Every row comes from one small tree of marks. Brackets hold a mark, then the marks that hang from it, in alphabetical order. Every link used is in the known rows. Which tree was each row made from?
Each row is shifted at random along 6 fixed directions that mean nothing.
Known rows
(zozop bofe (mege buvi buzar)): [-136  -31  212  292 -285  -42   82 -377   46   41  200 -336 -270  136
  208 -345  118 -366 -190 -301   96  267  -71 -154  161  -64  119   22
   98   76   88 -193 -324  190  -72  -29  506  -80  150 -146  -62  -70
  172   62  -98 -168 -220 -313]
(mito (furet simun) (kudali buzar (nosu runili))): [  87   14 -303  144    2  -87   73   96  -93  206  -62   65   85  -49
 -222   21  133   51   10  106  -54  190   25 -150  142  -28   92 -219
  145   93 -108 -116   -9  221  -63  -39  123 -254  -73  -34  -98  -30
  -68  117   23 -126  -32  -50]
(mito furet (kudali (buzar (ropun (nosu (runili bofe simun)))))): [-142  246 -476  205  126  -51   41  112   63  243 -141 -186 -178 -252
 -606  435  160  -27  286  164   61 -178 -173 -163  529  -92  236 -297
  136  -46  -60 -111   57  332  -95   15   45   46 -256  -66  -75  -80
 -202  168  -14 -225  252  245]
(mito (furet (simun (bofe (mege buvi)) (zozop runili)))): [  80   49    9   58  230  -85 -132  144   93  -15  -83   52   26 -273
  -19  294  -57  297  225   44 -100 -356  -54  275   94  -31   85  110
  -24  -75 -101   93    7  -69 -102   -9 -149  176   39  141   13 -119
  -66  -66    6   54  156   57]
(pobed (nosu mito runili)): [ 190   51  164 -221  -14 -135  -83   25   32  -94  -14 -347 -195  -59
   41   -8 -310 -106 -177  154   28 -153   -2   81  -78 -189  -12   71
 -271   82 -185   39  -51  -56  235  -16  118  102 -103  -13  310   68
 -127  -24  -22  -36   73  -87]
(nosu (mito furet kudali)): [ 215 -187    0 -104 -144   24 -292  -90   48  150   29 -170 -199  -61
  -23 -226 -190  118 -225   30 -154  -14  160  217 -502 -180 -446  174
  -42 -248 -128 -276  -85 -299 -108 -197 -154  -14   23 -151  322  272
  -17  550   -8  -77 -144   72]
(buzar (mito (kudali nosu)) (ropun buvi)): [ 315  -50    6 -191   -7 -249 -353 -254   34  -32  -69  185 -108  -62
 -138 -180   -8  469   20  -33 -406  260  162  193  243 -162   19   97
  -24 -142  207 -105  -67   -2   11   49  168 -582   67  -79  -61   68
 -199   72  210 -284  100   -8]
(nosu (mito (furet simun)) (runili (bofe mege) pobed)): [ 102   23    2   18   16  200  382  369 -225   40   26  402  231  129
  147  -76  208 -120   37  211  -98  197   78   19  -88   90   49  -51
   -2 -109   91  147  138  159 -160   82   27    0  181  -41 -408  151
   19 -147   12  120 -227  -45]
(pobed (nosu (runili (bofe (mege buzar furet)) (simun zozop)))): [ 163    9   55  -48   43   69  -59  -52   70 -129  179    0  -38   95
  167    2  128 -185  -34  -41   -1  101 -102  -94 -195  -15 -120 -135
   96 -271  166   69 -121  -81  -51  -20  112   87   97 -116   62  234
   63   99  -11   60  -79  101]
(runili bofe pobed (simun (zozop (mege buzar furet)))): [ -52  226 -298  -51   47 -111 -170  262  363  -15   -7 -129 -243 -132
 -115  546   45  381  211 -147   51 -558   -4  158  131  -27   55   12
  -89 -135  -55   10  295  -63  142    4  -47   35   11  201   27   32
   67 -146   16 -334  171  -63]
(mito (furet simun) (kudali buzar)): [-189  -72 -191  228  -39  139  447  186 -242  350   72  183  220 -152
 -306   80  -14 -384   -5  189  328   85  -78 -156   81   13   77 -131
   70  123 -166   30  207  228 -109  -67  126  311 -158  -42 -254 -177
   10   85 -164  110  -97   59]
(ropun (buvi bofe) (nosu mito runili)): [  68  114   30  -33  185 -158  170  277 -185   -6 -255  110  -43  -17
  -14  -58   43  123  -16   48 -183  -51  123  -19  357  -39  334   -9
 -118  111  -33   97  -27  172  155  138   11 -272  131  -62 -274 -151
 -259 -315   57  205   90 -196]
(furet (simun (bofe mege) (pobed nosu runili) zozop)): [ 363 -217  359  -71  134  165  -83   18  -53 -329   47  502  343   46
  364  -81   90    1  125  -10  -89  -11  -88  136 -385  275 -145  152
   71 -296  202  319  -39 -260 -106   94 -145  252  213  135   25    8
   42 -132  -10  321  -96  157]
(furet (simun (bofe mege) runili)): [ -33   47   73  -41  -72  132 -191 -152   59  -20  -80 -292  -69   66
   71  -80   16   50  102 -115 -100    3 -100 -116 -117  256 -108 -192
  233 -161  118 -237 -358  -96 -168   29 -137   31  -22  150  354  225
   80  139   30  -61   15  290]
(mege bofe buvi buzar): [-117  163 -147 -151  333 -230    4  155  134 -165  180  151  108  -15
  143  253    6  498   -4  -98  -71  -35   57  152  297 -422  249 -156
  -70  346  -21  240    0   72   81  159  115 -414  -67  -38 -249  -46
 -138 -387  283  147   -5 -461]
(ropun (buvi bofe buzar) (nosu mito)): [  97  -51   37 -110   96   12 -133  -25   28   15 -165 -199 -304  -76
  -96 -227 -131  -80 -220 -204  -91 -109   28   49 -156  -99  -92  116
  -98 -190  127 -113 -148 -172  190 -186 -112    7   45 -128   76  -29
  -64  136  -15  248   67  127]
(mege bofe (furet (simun pobed zozop))): [-194  103   74  129 -117  123  304   11 -137  113  246 -154  211  150
  214 -224   68 -347   -2  -43  315  159 -141 -246   41  168  190 -247
  230  215    1   97 -110  181  -97   62  106  168   71    7 -112   87
  180 -121 -103   45 -113 -218]
(furet (simun bofe (pobed nosu) runili)): [ -94  -16  -16  -11  107  156   31  136   32 -133  -50  195  363  160
  176   72  102  235  121  -30  -93  -23   29  -28 -113  338  -82 -209
  233   93  -12   -4  -28 -186  -79  135 -302  -95   18  226  153   56
   43 -105   92   37  -18   84]
(buzar (ropun (buvi (bofe mege)))): [ -94   16   50 -185  -67  -58 -131 -163   96   -2  -94 -115 -188   26
  -92 -166 -179  166    7 -107 -100  113  138   76   11  -52  -54   19
  -82  -44   92 -191 -168 -110   32  -93   -5 -208   -4   -9   70   96
  -21   80   56  -57   77   40]
(buzar mito (ropun pobed)): [   9  183  149  -79 -306 -136 -196 -506    8   80  -98 -594 -423  -27
 -173 -288 -151 -135   61  -91    9  202  -80 -132  409  -16  240  -38
   17    9  140 -281 -218  299    3   84  341 -124  -31  -18  215  145
  -76  150   34 -458  282  114]
(buvi (bofe mege) (buzar (mito (furet (simun pobed))) ropun)): [  57 -149   30 -286   77   68 -116   22  181 -215   50  130  -28 -165
  -51 -113 -388  161  -30   98   15  -48   88  493 -360 -243 -230  384
 -403  -72  170  137  152 -246  130 -307 -248  147 -170  -11   13  -58
   62    8   37  280  127  239]
(ropun buzar (pobed (nosu (mito kudali)) (runili bofe))): [  13   70 -144  -38  345   92  -73  149  -33  -25 -224  184   55    0
 -215  358    6    3  -18   19   68 -142  -45 -106  -41 -112  -13  -87
   -7  -34  -31  228  188  -61   93   45 -252  113 -146   62 -120 -121
 -180   27   67  297  144  156]
(pobed (nosu (mito furet)) (runili bofe (simun zozop))): [ 178  211 -114  118   25  115   26  -31   88  -37  -38 -262  -77   66
 -193  262  117 -196  242  144   -7 -176 -234 -243  288   50  175 -403
  223 -159  -27  -79 -220  159  -99  111  270  223 -117   16  233  188
  -25  129   34 -268  224  121]
(mege bofe (buvi (buzar ropun)) (furet (simun zozop))): [-104  165  -72  -35  239  -11  198   21   46  -81  330  162  279   68
  238 -150  101   60    4  -68    3  220  -21   33  188  -88  233 -324
  130  241  146  243 -161   80  -67   68  160 -219   48  -78 -381   57
   99 -305  166   81  -50 -278]
(zozop bofe (mege (buzar (ropun buvi)) furet) runili): [-273  167   53  401   97  -28  127  -57   54  121  108  -60   -8  -94
  -45  183  227 -233  127 -152   35   71 -116   -2  606 -156  399  -23
  135  166   37  119  -90  231  -59  -89  188   -4   31 -119 -370 -410
   27 -121  -81  -33  -19 -118]
(furet (simun (runili bofe))): [ 343  -24  228 -130  -97   47 -247 -100   37  -29   10 -171 -148 -118
  112 -164  -57   23   76 -141  -80 -155  -38  133 -204  116   26   81
   65 -340  101  -13 -210 -130  -44   36   93  244   81   93  247  145
   12  104  -18  -48  -40  254]
(furet (simun bofe pobed (zozop runili))): [ -85  -54  145  161  -54  202   42   78   -3   54   -1  -87  201   -5
  167  -59   18  -37   37  -26   51 -146  -63  -34 -149  332 -126   -6
  167    6  -87  -61   -6 -169  -79   -1 -276  175   89  190  201   26
  127  -13  -97   28 -121  137]
(simun bofe pobed runili zozop): [  -2  -77  153  245 -103   12  153  -75 -248  -93  -22  209  266   62
  219 -113  422 -143  250  111  -83 -114 -205 -183  137  579  140   90
  283  -44  118   25    7  129 -173  314 -178  207  212    3   61  -65
   57 -236 -157   44  -84   40]
(mito (kudali buzar (nosu (runili bofe (simun zozop))))): [-137   43 -404  114    4  140   85   10  -34  244   16 -191    6  -31
 -415  180  236 -353  -41   93  132   82 -217 -387   57    8 -120 -357
  243 -122   47 -228   -4   73    6 -142  -40   13 -251 -117  114  119
   54  245  -73  -76 -127  270]
(zozop (runili (bofe mege) (pobed nosu))): [-366  205 -385  -12  199  282 -215   29  423   64 -126 -275 -109   76
 -287  572  145  172  205 -240 -187 -116  -41 -119   90  -45 -197 -439
  284 -213   54 -368  -85 -210 -154 -164 -310 -140 -224  113  263  218
  110  306  177 -180  123  299]
(bofe (mege buzar (furet simun))): [-368  286  -88   -5   90   30  208  -24   -7   73  130 -184  -28  -62
 -105  245  -43 -306  148  -14  266  103 -233 -272  308 -106  317 -378
   94  161  134   61 -112  315  -49   -2  187  147 -162   21 -149  -60
   16 -185  -30   99  182   52]
(ropun buzar (pobed nosu)): [  62  112   84   -1   78 -238 -101 -167  -51  -19 -254  -35 -229  -69
  -57   93  -35   12   49 -210   40  -83  -13 -133  268  -27  347   88
  -78   54   -7   94  105  235  153  206  156   -1  103   95 -112 -232
 -182 -151  -12   69  284 -101]
(zozop bofe furet (mege buvi)): [-429  -10 -231  215  227   60  189   71  227  -46   49  472  303  199
  173  208  367  516  226 -249 -375  287  344  135  454  -90  200 -245
  209  303  -36 -235  -38    8 -231   19   13 -785  177   25 -465 -151
   76  -71  243 -117  -78 -436]
(pobed (nosu (mito kudali)) (runili (bofe mege) (simun zozop))): [ 223   45   75  202  -91  183  354  -35 -169  -68  129  276  163  232
   29  -25  317 -415  162  204  -46  237 -205 -405  293  178  195 -350
  183 -193  154   79 -179  351 -220  281  463  102   42  -75 -177  112
   40 -134  -16  -69  -60  -36]
(simun (runili bofe pobed) (zozop (mege buvi buzar))): [-115  235 -157   61   77 -149 -124  129  167  -52   -1 -335 -283 -238
 -120  508   33   39  145   50  137 -634 -262   42  245   43  113   89
  -44  -42  -48  101  178  -17  140   -9  -84  337 -123   88  159 -138
   17 -269 -112 -212  208   26]
(buvi (buzar (mito kudali) (ropun pobed))): [ -89 -142  -54 -116  103   84  138  -17  -41    0   65  416  153 -121
 -128  -67 -104   55  -41   77  -47  174  125  206   15 -164  -61  124
 -163   12  124   97  254  -31   18  -29  -83 -109  -94 -112 -273  -77
  -72    3   89  174  -15  147]
(simun (pobed (nosu (mito kudali))) runili (zozop bofe mege)): [  85  -86  104  378 -313  102 -184 -352   60  -78   39 -215  -84  328
  358 -347  373   -4   28  -64 -328  182  -61 -268   19  387 -185  -61
  435 -124  100 -370 -317  -41 -256   44  -63 -305  260  -60  365  186
  191  211  -48 -422 -112 -106]
(nosu (mito furet kudali) (runili bofe)): [  41  180 -273   99   50  -93   84  307   18  118 -105  -81  -84  -22
 -111  121   83  349  107  306 -256 -122  117    0  342  -98  181 -185
  -25  143 -206 -134  -23  282 -105  146   14 -340  -62  -33  -70  133
 -202  -18  109 -214   20 -208]
(kudali (buzar (mito (furet (simun runili zozop))) ropun) nosu): [ 218 -152 -145 -228  161 -133 -193   39  -83   -9   21  302  301  -39
 -147  113  -35  338  -37  162  -78  233   65  229 -101 -179 -178  182
  -84  103   76   90  302 -172  200 -195 -207 -293 -100  -37  -15  -27
   -8   -9  125   -1   44  157]
(pobed (nosu mito) runili): [ 184  -30  134 -119  145  231   96 -144 -102 -139   66  144  208   85
  -47   53   62 -472   36   74  -23  168 -145 -111  -66  -70   22 -278
  177 -211  110  107 -206  -86  -84   31  187  274 -118 -159   96  103
  -59  160   65  202  -12  207]
(buzar (mito (furet simun) kudali) (ropun (pobed runili))): [ 370  -29  123   60   52   73   19 -200 -220  -23  -17  546  205  -96
  -83 -199  206   -2  283   84 -243  380   15  131  307    2  273  -38
  214 -298  269  202  -59  223 -351  192  262  -73  144 -131 -399   -4
 -197  119  149  -40   89  222]
(nosu (mito furet) (runili pobed simun)): [ -47  149 -259  -77   56  213   97  174  -42  112  -83  -53   26  -68
 -196  188  136 -211   71  160  -84  -90    5   18 -146  -38 -126 -244
  176 -282  -24 -104   69 -125 -112  -84 -178  150  -30 -115   74  276
  -56  281   32  -91  -56  310]
(mito (furet simun) (kudali buzar nosu)): [ 189 -272  -94   -7   93   63  103  177 -206  222   95  338  216 -287
 -312   87 -102 -344 -172  113  307    3  -90  167 -423 -182 -217  239
 -106 -172  -65  221  302 -152   78 -290  -69  472 -137  -98 -143 -226
   11  230 -199  342 -179  222]
(simun (bofe (mege (buvi buzar))) pobed runili): [-268   20 -122    1  216   15   75   20  -35 -242  -57  367  293   35
   71  184  351   52  245   64 -166  -76 -132  -60   43  313   39  -69
  158   25  218   77   16   -9 -112  187 -363   10  -32   36  -62 -150
    0 -309   34  187   11  123]
(kudali (buzar ropun) mito): [ 258  115   51 -221    6 -233 -174 -314 -131   38   -2 -109  -57 -201
 -284    7  121 -258  130  -19    7  218 -227  -64  425 -196  433   73
  -33  -54  261   92   -3  328  246  -19  377   55 -129 -167  -39 -228
 -108 -154    4  -36  140  156]
(buvi (bofe mege) buzar): [ 101 -121   43 -136  -70 -124    7 -139  161 -229    2  267  -87  139
  260 -337   22  387   66 -202 -385  218  275  140   48  -57  151  104
 -194   16  190 -167 -182  137  -25   89  198 -489  131  -53 -149   27
   82 -190  178  141  -19 -291]

Which tree is each row?
[ -97  158  184  490 -104  139  472 -168 -178  -86   31  -58  119  104
   26   57  351 -734  318  165  157   29 -414 -450  720  283  584 -232
  282  129   98  111 -142  529 -112  233  438  329   35  -24 -134 -284
   41 -323 -193 -124  118 -164]
(simun (pobed (nosu mito) runili) (zozop bofe mege))
[ -79  168  -80  -75   19 -118   13   49  126 -102 -145  -32  -70   85
  -87  275   -1  309  302   44 -117 -101   61 -119  397    5  332 -224
  -65  166  -79  -80 -136  280  -31  253  214 -208 -143  164    2   16
 -115 -217  152 -152  188 -165]
(pobed (runili (bofe mege)))
[ 265 -165  266   34  -81 -155 -122 -125 -295  -39 -273  281  -23  170
  151 -281   99   80 -168 -192  -28  196  169 -105 -136  178  -24  322
  -88  -72   26  144  160   75   64  281  -18 -142  325   21 -231 -111
 -147  -25    9  174   19   15]
(ropun (buzar mito) nosu (pobed (runili (simun bofe))))
[ -24  221  -13   52   80 -101 -119 -262  -95   22 -342 -153 -214  -82
 -203  137  120 -149  216 -161   -1  -78 -103 -300  356   65  425 -164
  172  -52   53    6 -101  288  -13  226  122   86   -7   49  -49 -142
 -223   -4   29   32  293  152]
(ropun buzar (pobed runili))
[ 153 -139  144 -220  -73 -144 -178   40   40 -174   51  155   74  102
  217  -35 -125  219 -106  -19    9  -51  176  156 -444   -1 -242  175
 -209   15 -133  124  -18 -223   67   62  -43   10   40   53  123   70
   14   -1   33   80 -128  -83]
(pobed (runili (simun (bofe (mege buzar furet)))))
[-112    4 -131  -88   61   66    8  -74   99  -80   60  102  -17   61
  -43    4   28  162   67  -56 -143  212   27    0  131 -211   26 -134
   13  -42  218 -120 -129   89 -123  -38   25 -275 -117 -108  -78   89
   29    3  161  189   21  -16]
(buvi (bofe (mege (buzar (mito kudali)))))
[ -52  147  -65   77  -67  142  248   76   69  -38  154  111  -67   56
  -97  289  187 -289  173  -35  216  -58 -267 -202  182  112   71 -120
   13 -257  265  134  199  191  -17  103  251  293   55   58 -193   72
  166 -219  -99 -106   51   94]
(runili (bofe (mege (buzar ropun))) (pobed nosu) (simun zozop))
[ 310   75  215  -30 -173  -69 -200 -292  -49  -27   54 -200 -116    4
  199 -336  233 -260   96 -268  -82   32 -145  -54  -68  333  190  -45
  266 -301  232  -13 -354   92 -160  148  249  238  232  -16  109  116
  108   77  -66 -143  -27   90]
(mege (furet (simun bofe (runili pobed))))
[-129   28  213  336 -185  178   -7  -72   95   87  244 -434 -121  -76
  192  -94  -23 -422 -114 -193  244    1 -129    4  -65  -43  -26   90
   98   45 -127    2  -99  -81  -51 -304   32  286   36  -30   76 -191
  176  146 -223  -30 -117   21]
(zozop (furet (simun pobed)) (mege bofe buzar) runili)
[-141   45 -135  -84  151  -85  260    7   22  -65   72   62   32 -176
 -160   20 -100 -132   -1   69   68  -85  -26  163  241 -216  268    0
 -191  174   34   82   57  150   96  -20  216  120 -185 -113 -217 -200
   -6 -224   50  162  113 -125]
(mege (buvi bofe (buzar (mito furet))))
[-535 -106  -97  250  -58  136  245  206   42    1  128  128  367  317
  267  105   29  113  -98   85  213   64  159 -124 -177  149 -256  -57
   88  511 -281  -22  203 -174   -4 -103 -360 -197    7   74  -29  -63
  202  -69  -53    9 -189 -326]
(simun (pobed runili) (zozop bofe (mege buzar furet)))
[ 271  -76   60    3   82   -8   91   25 -152   58   49  368  111 -321
 -162   56  -32  -14  188  159  -55  -28  -41  266  230 -160  249  138
  -35 -205   77  205  144  180 -154   90  242  217   -8  -63 -263 -134
 -176    3   18   84   78  115]
(buzar (mito (furet simun) kudali))
[ -44  -51  -68 -106  256   71  -32  -89  -74   -2 -198  395   51 -104
  -87  -26  137   76   69 -225 -227  110   93   34   94  -25  117  -32
  159 -196  278    3   69  -66   -1  -15 -104 -195  126  -66 -276  -74
 -144   49  145  184   69  187]
(ropun (buvi (buzar mito)) pobed)
[ -94   30   -5  132  -53  -32   26  -92 -233  148 -308  -43  -88  260
  -33 -196   -6 -133 -289  -69   35  212  104 -475  -27  175  -69 -167
  129  178 -131  -82  -33   64   75   83  -11 -223   91   37  -75  -48
 -121   76  -15  -16   46 -128]
(ropun buvi buzar (pobed (nosu (mito kudali)) runili))
[ -18  202 -216 -142  256 -226 -221  -59  227 -101   14 -215 -237 -270
 -223  165 -171  303   45    6  -44 -226  -82  266  330 -417  188    8
 -169  125   32  141  -38   84   88  -10   47 -109 -241  -46  -53  -84
 -176  -88  186  -90  268 -109]
(mege bofe (buvi (buzar (mito furet kudali) (ropun pobed))))
[-291  105 -175  -12  104  133   59  181   89  -33 -102  -23   83  -64
  -53  315   60   88  201  154  -31 -202    6  -35   12   34  -61 -159
   73  -24  -62  -55   87 -117  -21  -13 -338  -12  -63   97  127  102
  -48  -17   13  -17   -4  194]
(nosu (runili (simun pobed (zozop (bofe mege)))))
[  62 -110   93   61  -42  -50 -169  -51   28  -33  -47   12   20   11
  206  -12  101  388  139  -14 -263 -159   77  108   44  121  -28  165
   94  -23  -40 -123  -73 -114  -87   96 -186 -143  152   42  204   79
   42    9   31  -73  -68  -51]
(simun runili (zozop bofe))
